Where the symbols take the elements:
from | θ η φ
losi | bubo romu kize
tido | pabo voba lusa
dibo | kaba loge sego
bofo | bafe fake duta
reva | veki duza bebo
veki | negu reva nuge
pite | defa kize rogo
fora | romu gigi bafe
lidi | lipe guki kaba
soru | lapi zupi pabo
gigi | fora miru bofo
kemo | rogo sudi kudi
romu | losi fora nubi
giki | zazu fava sezi
lafe | zupi nuge voba
mezu | pumi gima losi
guki | lidi lapi dibo
zazu | miru giki kodo
fava | giki voke pifi
rime | gadi sori giki
zupi | soru lafe tido
bubo | fate losi pite
lipe | gati lidi lako
vufi | fepo sego lere
pabo | loge tido maro
nesi | duta kipa guki
muso | peda kudi reva
zapo | sori defa voke
sego | vufi reba gadi
nuse | tisi negu zupi
kudi | muso gati duza
loge | dibo pabo reba
gati | kudi lipe pimu
duza | reva pimu zamo
dida | gima zede fora
voba | tido pumi fate
gadi | lere rime zazu
lere | zede gadi miru
pimu | duza lako zave
fake | bofo kodo nesi
lako | pimu kaba fepo
sudi | kemo dazo gati
rogo | dudi kemo muso
kize | pite nubi kemo
duta | dazo nesi lidi
bebo | nuge zamo mezu
reba | sego maro rime
pifi | sezi kozo nuse
lapi | guki soru loge
peda | kozo muso veki
fepo | zave vufi zede
gima | mezu dida romu
zamo | bebo zave gima
sezi | kodo pifi tisi
pumi | voba mezu bubo
kipa | nesi tisi lapi
nuge | lafe bebo pumi
defa | zapo pite dudi
nubi | kize bafe sudi
voke | fava dudi kozo
kodo | fake sezi kipa
zave | zamo fepo dida
tisi | kipa nuse soru
sori | rime zapo fava
miru | gigi zazu fake
dudi | voke rogo peda
lusa | maro fate zapo
bafe | nubi bofo dazo
dazo | sudi duta lipe
kozo | pifi peda negu
fate | lusa bubo defa
kaba | lako dibo vufi
maro | reba lusa sori
negu | nuse veki lafe
zede | dida lere gigi

The rows follow the links: the fewer symbols apart two elements are, the more alike their rows tend to be.

Each row is also shifted at random along 7 hidden directions that mean nothing.

Rows with their elements:
[ -19   75   93    1  -40  -52    6  -52  -25  -53  -72  111   90   -1   14   36   43 -137  114  -34  -80  108  -12  -87   20  -73  -23   53]: nuse
[  81  -17   24  -24   11  -35   48   13   62  -38   31  -80  -53   26   21   22  -15   47  -60   23   47  -95  -63   99   50 -104   46  -80]: pimu
[  49 -239   62   10  -73   36   45  -65  132   49  -42   63   84   10 -136  -75 -109  -78  -21  103  -55   21   90   19 -137   31  -45  -56]: peda
[ -27  165 -129 -105   74  -32  -74   57   41  -48 -121  -11  -99 -102  -83   84   48   56  -21  -42  105  -28  -50  -82 -153  264   40   88]: dibo
[  71  111  -52   41  -54   62   29  -39   90   53  -10  -34   34   62   83   31   41    4  -36   86  -33  -22   19   76  -57  -12  -24  -84]: mezu
[-131 -132  -32   -6   45  -53  -15   40  -76   43  -91   19  -47   11 -158   13  -54   -8    9  -51   27    4  -37  -70   44  246   19   92]: kodo
[ -20  -37  -55  -68   84  -23  -68   75  -24  -25   13  -22  -96  -89  -73  -14  -22   81  -34  -61   93  -40   -2  -54  -54  105   36   73]: nesi
[-351    3   61  -85   34  -87  -15   21   55  -95   -9   31  -30  -65  -18   17   -5  -25   18  -42   39  -17  -38  -39  -49 -118   43   30]: guki
[  73  -52   70  -56   39  -21  -16   47   69  -88    1  -74  -69  -31  -28    0  -20   66  -60   -4   44  -94   36   68    9  -68   52  -57]: fora
[ 108  -63  -30  -22   89  -35 -124  122   73   70  -74  -35 -103   52  -24   28   -6   42  -52  -56   -3  -87  132  -17  -86   66   50   57]: duta
[  29   23   42  -86   69   -5  -74   74   41 -120   -3  -69  -91  -94  -21    2   14   98  -49  -40   65  -82   69   22  -30  -17   53  -13]: fepo
[ 123  -34   28  -61  -30   28   42  -71  -32 -110  122   74   61 -179  -37  -97  -42   -5   32   16   61   79  -59  -58  -77  -87  -40    8]: zapo
[  -1   82   81  -30  -28  -28   67  -31   79 -107   10  -60   -3    9   64   44   27    9  -24   43   14  -59  -61  106   63 -174   34 -112]: romu
[  11   45  -59   22  -11   30  -31  -21  -48   53   23   80   52  -27   26  -27   18  -41   54  -17  -27   87   15  -91  -74   28  -46   76]: pifi
[  22    5   -6 -119   69  -64  -60   73  159  -69  -54  -37 -105  -63  -48   36  -10   49  -66  -12   82 -103   21    7 -161  -13   68    2]: gigi
[ -25  -31  -86  -30   58  -80  -30   53   -9   63  -69   24  -66   17  -76   44  -19  -13    1  -51   45  -16  -69  -73  -44  146   33  101]: zazu
[-114    0  -11   22    4  -89   42   29  104   78 -139  -64  -53  179   -6  122    6  -32  -45   29  -21 -101  -63   88   60   47   58  -50]: bafe
[  98   17  -11  -79   61 -171   -6   65  113   -9 -209  -13 -103   73 -105  148    2  -50  -18  -41   44  -91 -102  -15  -27  132   97   50]: kaba
[  70  165  103   -9  -26   76  -39  -11   27 -146 -186  -73    7  -20  -41   80   94   32    2   25  -61  -15  149   63   60  188    1  -87]: duza
[ 118  149 -126   18  -65   56   99  -95  -31   18   59    6   55  -37   41    7   28    7    4   74   49   53 -159   12  -24   71  -48  -36]: defa
[ -66  -23   -6    5  -80   57  122  -97   47  -23  100  -16   63  -35   11  -51  -41   11  -35  110   34    1  -90   87  -16  -85  -36 -117]: rogo
[  52  -12  -73  -18  -43   43   40  -29  210   63   33  -27    9   16   29  -15  -32   17  -92  124   26  -68    9   90 -208  -72  -10 -101]: kize
[  87   64 -147  -10  -64   63  118  -88   82   37   91  -28   27  -43   17  -18  -23   43  -68  131   92  -15 -156   71 -123   29  -32  -92]: pite
[ 123 -142   55   16   51  -96  -44   52  -97   52   74   77   -7   34   28  -44  -41  -63   63 -112  -27   39   -5  -93   73 -180   17  118]: reba
[ 108 -148  -70   42  -16   43   50    2   74  119   27  -78  -30   83  -39  -30  -73   57 -106   90   24  -87   -2  110  -22   71    0  -87]: zamo
[  88  172    4   10  -69   46   31  -72   79  -28   -1   24   80   -2  106   25   67  -46   22   67  -46   39    9   28  -73 -108  -38  -63]: pumi
[  98 -103   18   -7  -32  128   -3  -54  -82  -59   51   34   62 -156 -125 -124  -54   43    9   32   15   80   90  -42  -48  163  -70   -1]: negu
[-189    6 -114  -45   70   -8  -91   82   73   68  -23  -12  -82  -19  -20   10   -3   55  -50  -24   53  -52   46  -44 -172   99   26   67]: fake

In each set, the symbols that take the first to the second take the third to the fourth, perhaps in another order. Give the fourth.
Answers are names.
[  46   18  -41    8  -53   69   69  -83  -77  -27   74   36   68  -91  -30  -58  -17    5   24   44   34   79  -78  -22   -1   74  -57  -12]
: [  19  -20   31   72  -79   47   22  -54   82   82  -99   32   91  110    0   17    5  -89   12   81 -123   33  103   37  -39   41  -46  -54]
:: [ -41  -30    5   -1    1   70   25    6  -12  -48   42 -110  -41  -30  -26  -30  -17  114  -75   42   50  -70   21  105   68   62    8  -97]
: lako

[  52   16  -33   61   44   38  -46   75  -79   50 -110 -123  -83  102  -37   61   34   90  -47  -25  -20  -73   75   63  160  264   28  -14]
: [ 127   17   10    9   45  -93   50   44  -69  -16   19  -95  -86   86   47   70   13   44  -24  -49   48  -85 -145   74  220  -67   71  -23]
:: [ -67  102  109  -73   25   58  -52   26   41 -196   69  -80  -38 -129   66  -28   49  110  -39   -8   38  -58  106   68   -3 -166   22  -90]
: fora

[-271 -197  -41   63  -13   15   74  -38 -207   73   40   33   31   -3 -143  -72  -92   -5   31  -15   24   73 -104  -53  158  222  -37   60]
: [  27 -120  -21  -71  -12 -123   90  -50   59    8   87  113   27  -55  -45  -39  -91  -94   26    5   76   35 -205  -72 -112 -173    8   55]
:: [ 108  193  -36  -59  -50  106   -4  -74   42 -114   -1   35   63 -169   -3  -16   56   20   17   60   28   69   25  -32 -168   86  -55  -26]
: dudi

[-103   90  -35  -22  -64    7   97 -106  -52  -66  -42   59   69  -81  -80   20    8  -51   55   43   35   90 -155  -46    3  157  -39    4]
: [-240   53   43  -14   17 -126   15    5  -50  -32 -159   45  -11   56  -61  109   32  -97   76  -68  -24   29 -100  -65  110   96   40   75]
:: [ -25  -77   42   23   44    1  -41   70   -7   16    5  -82  -64   65   14   -2   -9   61  -48  -26  -14  -80   85   64   91  -30   37  -32]
: bebo

[ -70   49  -39  -14   23    1  -10   -5 -152  -42   -5   36   -1  -87  -60   -4   15   13   56  -62   42   72  -66  -96   60  164  -14   89]
: [  51  -97  133  -16  -66   15  103  -77   35 -115  -27  -24   48  -31  -96  -21  -49  -17  -12   76   -6   -8  -20   88   80  -12   -5 -122]
:: [-146  100   68   -8   24  -84  -74   29  -22  -28 -129   82   15   35   22   77   68 -108  100  -92  -78   59   44 -105   21  -17   15  102]
: pite

[-151 -151  -39  -46   73   -1  -66   79    7   16  -33  -37  -92  -47 -140  -33  -66   80  -61  -31   66  -63   61  -21  -60  184   33   45]
: [ 199   18  -87   32   83  113 -121  111  -77   51   43 -130 -108   -5   32  -31   28  184  -86  -41   30  -81  157   43   34  159   12    3]
:: [-165  105  -33  -88   62   12  -44   52    7 -121    2  -80  -96 -121  -25   20   32  122  -51  -27  107  -66   -9   16  -29   84   45   -8]
: gati

[  50  160  -38  -31  -72   11  100 -111   -6  -81  -38   45   72  -77  -29   41   36  -46   44   60   35   75 -157  -17  -23   95  -33  -26]
: [  72   37  -73   31    5  -63   -5   -2  -50  101  -85   80   20   69  -15   56   19  -94   64  -42  -35   65  -69  -99   -4  119   -8  109]
:: [-217  -40  -51  -24   49  -81  -33   60   66   70  -81   -4  -68   65  -42   56  -16  -16  -26  -27   18  -57  -19  -21  -56   67   45   49]
: bafe

[  12  242  -51 -161   64 -128   -7   22   63 -161    9   17  -83 -144   44   89   63   17   18  -64  147  -27 -199  -68 -111 -109   69   60]
: [-189 -126  -94   19   73   12  -77   92  -12  125   63  -37  -78   33    1  -50  -46   74  -62  -37   29  -57   69  -12  -52   33   16   56]
:: [ -47 -163   55  -29   18 -133   -6   15   50   45  -74  109    9   45  -87    9  -66 -131   49  -48  -28   22  -28  -91  -53  -52   24   93]
: kodo

[ 191   45  -39   40  -44  105   64  -73 -154  -35  110  -10   58  -85    8  -66    4   54   20   30   29   76  -58    2   96   78  -60  -28]
: [  69 -190  100  116  -60   67   58  -36  -77   56   -9  -35   63  113  -49  -53  -54  -19   -2   48 -103   11   91   85  194   47  -36  -83]
:: [ -27  -26  118   23  -27  153  -42   -9  -29 -107   32  -67   33  -73   -6  -81   11   89  -27   36  -50   -1  219   77   54   14  -39 -102]
: zave

[-314  -86   -3  -61   39  -30   -4   42   77  -29    5  -49  -72  -34  -61   -9  -49   58  -69    7   73  -86  -14   39  -52    2   41  -24]
: [-106 -110   84   10   47   11  -40   67  -64  -45  -29  -88  -65   18  -60  -11  -20   78  -35  -42   -5  -67   94   52  149   70   37  -27]
:: [  54   21   31  -62  -82  -15  133 -110  145  -91   44   27   64  -69   -9   -8  -34  -46  -16  113   52    0 -137   60 -104 -153  -12 -109]
: peda

[ -27   28 -161   99  -66   97   83  -53   17  168    0  -68   25  117   25   15   -3   38  -66  121   -8  -23  -51  101    5  187  -43  -85]
: [ -61 -119  154  -32   39 -125   -3   56   47  -66  -76  -29  -56   67  -44   46  -27  -36   -4  -51  -20  -77   13   40  114 -123   76  -19]
:: [ 116  106   69  -15   -6   -1  -11   11   71  -82 -132  -71  -25   39   -3   89   58   12  -22   19  -32  -59   57   80   50   52   35  -76]
: nesi

[ 180   15  -11   66   81  -13  -64  105 -143   57   72  -99  -92  100  120   17   40   92  -19  -97   -7  -63   32   36  211  -67   43   27]
: [ 106   45  136   34  -23   -8   89  -29 -124 -131   36  -94    2   32   51   28   33   35   13  -11   -8  -24  -76  112  315 -107   25 -104]
:: [   1   47   80   34  -41   25  -58  -33  -26  -13 -164   98   93   15  -53   29   47 -119   99  -22 -134  112  143  -94  -15  134  -48   59]
: reba

[-138   53  132   -3  -61   99   22  -62   28 -144   15  -39   64  -68   21  -34   31   27   -6   61  -42    9  108   85   37  -83  -30 -126]
: [ -52  -39   80  -24  -82   45   69  -87  120  -73  -15   20   78  -47  -46  -33  -32  -40  -15  104  -21   12   28   61  -85  -54  -32 -107]
:: [  45   16   92    5  -11  -35   27  -41 -189 -105  -71   64   45  -53  -94   16   17  -63  112  -73  -26  110  -61  -92  185  130  -13   74]
: giki

[   8   11   67  -49   14 -103   33   23  136  -52  -23  -47  -50   61   46   68    4  -14  -39   13   22 -100  -60   83   10 -199   69  -66]
: [ 186 -113    9   61  -28   60   48  -10  -24   42  -45  -80   -6   71  -83   -9  -41   45  -52   58  -19  -43   34   94  115  176   -7  -80]
:: [ -90  -18  -14   20   29 -125    8   26  -52   76   -3   60  -10   92   44   44   -1  -88   57  -74  -17   26 -111  -70   67  -97   26   99]
: vufi

[  -9  -40   33    4  -66   67   69  -67   70  -34   19  -22   51  -25  -28  -37  -28    9  -34   98   -2   -7   18   81  -31  -11  -30 -108]
: [ -28   38  -14  -51  -25   88   15  -68  -86 -119  119   55   56 -214  -40  -99  -13   40   33    8   70   96  -29  -69  -68   26  -59   17]
:: [ 208  166  -42  -53  -20  -44  -34  -31   99  -12 -151  110   47  -35  -24   82   59 -112   64    1  -28   72  -12 -111 -194   94  -14   77]
: sego

[-101   66  -45   38   53  -19  -65   83  -24   69  -94  -75  -79  115   33   85   53   40  -24  -48  -25  -63   44   24   84  122   41   25]
: [ -92 -139  -31   37   31  -46   68   38  -47   71   80  -97  -76   97    7   -5  -61   66  -70    0   58  -98 -113   95  161  -41   47  -45]
:: [ -92  144  -19   77  -41  187  -68  -43 -159  -14   63   33   98  -81   78  -74   81   37   63   -4  -79  132  166  -54   16   93 -100   21]
: tido

[-278  145   16   23  -63  -76   75  -87  -33  -11 -141   94   87   59  -10  108   58 -158  113   -2  -64  106 -139  -65   68   72  -20   43]
: [-115  113  -86    7  -72 -100   65  -77  192  142    5  144   99  108  148   62   21 -193   52   62  -54   60 -138  -50 -228 -266  -24   31]
:: [  13   33  -15   39  -69   47   44  -56  119   60  -19    2   62   67   54   14   10  -40  -25   97  -57   -4   33   68  -85  -52  -32  -84]
: losi

[-163  -98   29  -56   22  -64   13   -3  -46  -53    1   61   -7  -82 -108  -27  -54  -30   36  -45   52   35  -71  -81   -4   33   12   71]
: [-209    7   19   43   23   -6  -81   32  -88   51  -18   68   28   32   38   -7   30  -56   72  -79  -79   75   91  -95   25   -8  -20  102]
:: [ -68   60  -73    4   15    6    0   35   91   52  -48  -90  -63   75   29   63   23   57  -77   40   21  -96   -5   87  -27   62   32  -58]
: fora

[ -46  -21   64  -35    7   -2   22   16   45  -97  -88  -91  -51  -11  -89   39   -6   58  -54   27   30  -80   16   87   68  104   40  -82]
: [ -43 -106  127    7   37    6  -45   17 -242 -108   45   43   14  -99  -79  -80  -19    7   88 -120  -16   90   53  -99  198   40  -13   90]
:: [  -9 -128  -98   83   25   15  -51   37 -121  182  -89   47   -1   88 -109   -9  -38  -32   30  -43  -51   57   51  -99   26  313  -29  126]
: mezu

